Below is a small trained network, with its code and all its weights. Each question gives an input and a class and asks what happens when units are switched off, that is, made to give their printed mean instead of their output.

import numpy as np


def w(rows, s, z=0):
    codes = np.array(rows[::2]) - 128.0
    scale = np.full(codes.shape[1], s)
    scale[-1] = z or s
    return codes * scale


def f(y):
    return y / 2 * (1 + np.tanh(0.7978845608 * (y + 0.044715 * y**3)))


def log_softmax(a):
    a = a - a.max(-1, keepdims=True)
    return a - np.log(np.exp(a).sum(-1, keepdims=True))


def net(x, mask):
    res = np.array(x, float).reshape(1, 8) / 4 @ E
    y = f(res @ A[0][:, :-1].T + A[0][:, -1])
    res = res + np.where(mask, y, B[0][:, -1]) @ B[0][:, :-1]
    return log_softmax(res[-1] @ U[:, :-1].T + U[:, -1])


A, B = {}, {}
E = w([
[235,236,36,106,99,47,74,241,68,69],'x0',
[73,229,14,57,237,190,186,150,179,187],'x1',
[132,132,140,126,135,130,126,136,116,131],'x2',
[133,134,122,131,132,123,127,127,129,132],'x3',
[134,135,121,132,124,129,132,114,131,122],'x4',
[125,126,131,123,125,127,126,129,125,124],'x5',
[135,137,120,139,129,129,129,119,126,131],'x6',
[115,212,214,108,65,69,254,137,246,43],'x7',
],0.0046)
A[0] = w([
[239,226,54,120,112,39,70,244,66,87,86],'N1',
[134,55,53,158,172,176,24,117,29,200,75],'N2',
[107,196,189,108,69,65,242,137,239,38,103],'N3',
[40,46,195,167,163,188,159,33,170,197,151],'N4',
[94,207,199,111,65,65,254,132,235,48,6],'N5',
[47,38,209,152,160,198,175,19,184,192,45],'N6',
[233,211,61,119,114,50,75,239,75,86,98],'N7',
[67,232,37,27,225,214,194,147,167,167,112],'N8',
[174,44,231,169,26,77,85,108,72,57,82],'N9',
[131,44,57,153,179,171,19,130,44,198,84],'N10',
[72,230,48,33,227,206,182,151,175,178,110],'N11',
[113,192,183,122,72,74,235,139,229,50,105],'N12',
[126,139,129,118,120,148,135,127,116,123,98],'N13',
[190,22,243,181,11,77,77,98,74,40,46],'N14',
],0.0036,0.0023)
B[0] = w([
[2,88,72,66,7,215,246,12,183,24,241],'N1',
[179,209,199,83,194,222,99,61,38,149,206],'N2',
[212,218,217,89,231,207,51,78,3,189,229],'N3',
[53,120,102,69,47,163,190,125,148,61,248],'N4',
[190,200,162,124,199,190,69,65,42,156,203],'N5',
[43,115,52,90,21,187,223,45,165,29,222],'N6',
[31,101,81,67,16,202,233,40,176,24,229],'N7',
[188,61,56,234,143,28,89,162,222,182,230],'N8',
[169,81,64,197,156,49,101,144,202,179,234],'N9',
[174,204,198,85,185,198,91,74,44,139,207],'N10',
[193,59,57,223,129,24,92,149,206,175,223],'N11',
[193,203,200,95,219,204,51,76,32,177,215],'N12',
[138,121,118,140,128,129,120,108,136,132,117],'N13',
[184,73,36,225,154,40,103,146,211,185,252],'N14',
],0.0043,0.0031)
U = w([
[109,115,147,106,124,121,133,167,127,130,255],'0',
[47,113,106,64,44,184,221,84,157,45,67],'1',
[199,192,178,90,203,191,69,100,33,175,68],'2',
[181,76,90,238,140,1,102,170,215,182,70],'3',
],0.0066,0.0079)

Each question gives the input, the list of numbers given to net, and the class t.
The units are the neurons (one row each of A and B). Each row of codes is followed by its name. A weight is (code - 128) times the scale printed after its matrix; where a second scale follows, it is the last column's (A, B and U).
mask holds one flag per neuron, in row order. A switched-off neuron (its flag False) gives its mean, the last column of its row in B, instead of its output. The means were averaged over made-up inputs and are rounded, as every weight is.
A unit's drop is (log p(t) with every unit on - log p(t) with that unit switched off) / (log p(t) with every unit on - log p(t) with every unit switched off).
The circuit of an input: a set's keep is (log p(t) with only the set's units on - log p(t) with every unit switched off) / (log p(t) with every unit on - log p(t) with every unit switched off). Starting from the 12 units with the biggest drops (on a tie, the unit counted first), units are removed one at a time, each time the one whose removal leaves the highest keep (on an exact tie, the one counted first), for as long as the keep stays at least 0.8.
units of the circuit, in order: the units of the circuit, biggest drop first
unit that matters most: the unit with the biggest drop
k most important neurons: the k neurons with the biggest drops, biggest first
drop when u is switched off: that unit's drop, to one decimal
input [-5,-6,2,-5,5,4,2,-1], class 3: unit that matters most => N14
input [0,5,8,-8,2,0,4,7], class 2: units of the circuit, in order => (N3; N12)
input [1,8,5,-7,-4,0,1,-6], class 3: 4 most important neurons => (N8; N11; N3; N12)
input [-3,-5,2,8,8,-3,4,2], class 3: units of the circuit, in order => (N14; N1)
input [6,-5,4,2,-2,6,5,3], class 1: 2 most important neurons => (N1; N7)
input [-3,-3,0,-7,-4,7,-3,5], class 2: units of the circuit, in order => (N3; N12; N5)
input [-3,7,-5,5,2,4,3,2], class 3: 2 most important neurons => (N8; N11)
input [7,-2,2,3,7,4,-3,-5], class 1: units of the circuit, in order => (N1; N7)
input [4,7,-1,-6,3,-5,-2,-6], class 3: 3 most important neurons => (N8; N11; N3)
input [-7,4,-2,-1,-6,-3,-3,-6], class 1: 4 most important neurons => (N6; N4; N3; N12)
input [6,-5,-8,-6,3,-7,-5,1], class 1: 4 most important neurons => (N1; N7; N8; N11)
input [7,6,-3,-4,-6,-6,4,1], class 1: 4 most important neurons => (N1; N7; N14; N9)
input [1,-7,3,5,1,2,-2,5], class 3: 2 most important neurons => (N14; N9)
input [6,7,-2,-2,-4,3,-2,4], class 3: units of the circuit, in order => (N8)
input [-7,-7,4,8,-5,3,3,8], class 2: 2 most important neurons => (N3; N12)
input [8,3,-6,-6,6,-4,-2,1], class 1: drop when N7 is switched off => 0.2
input [-7,3,-6,-1,-1,-4,0,-7], class 1: drop when N14 is switched off => 0.1
input [-7,-4,-2,4,5,-8,-1,-5], class 1: drop when N9 is switched off => 0.0
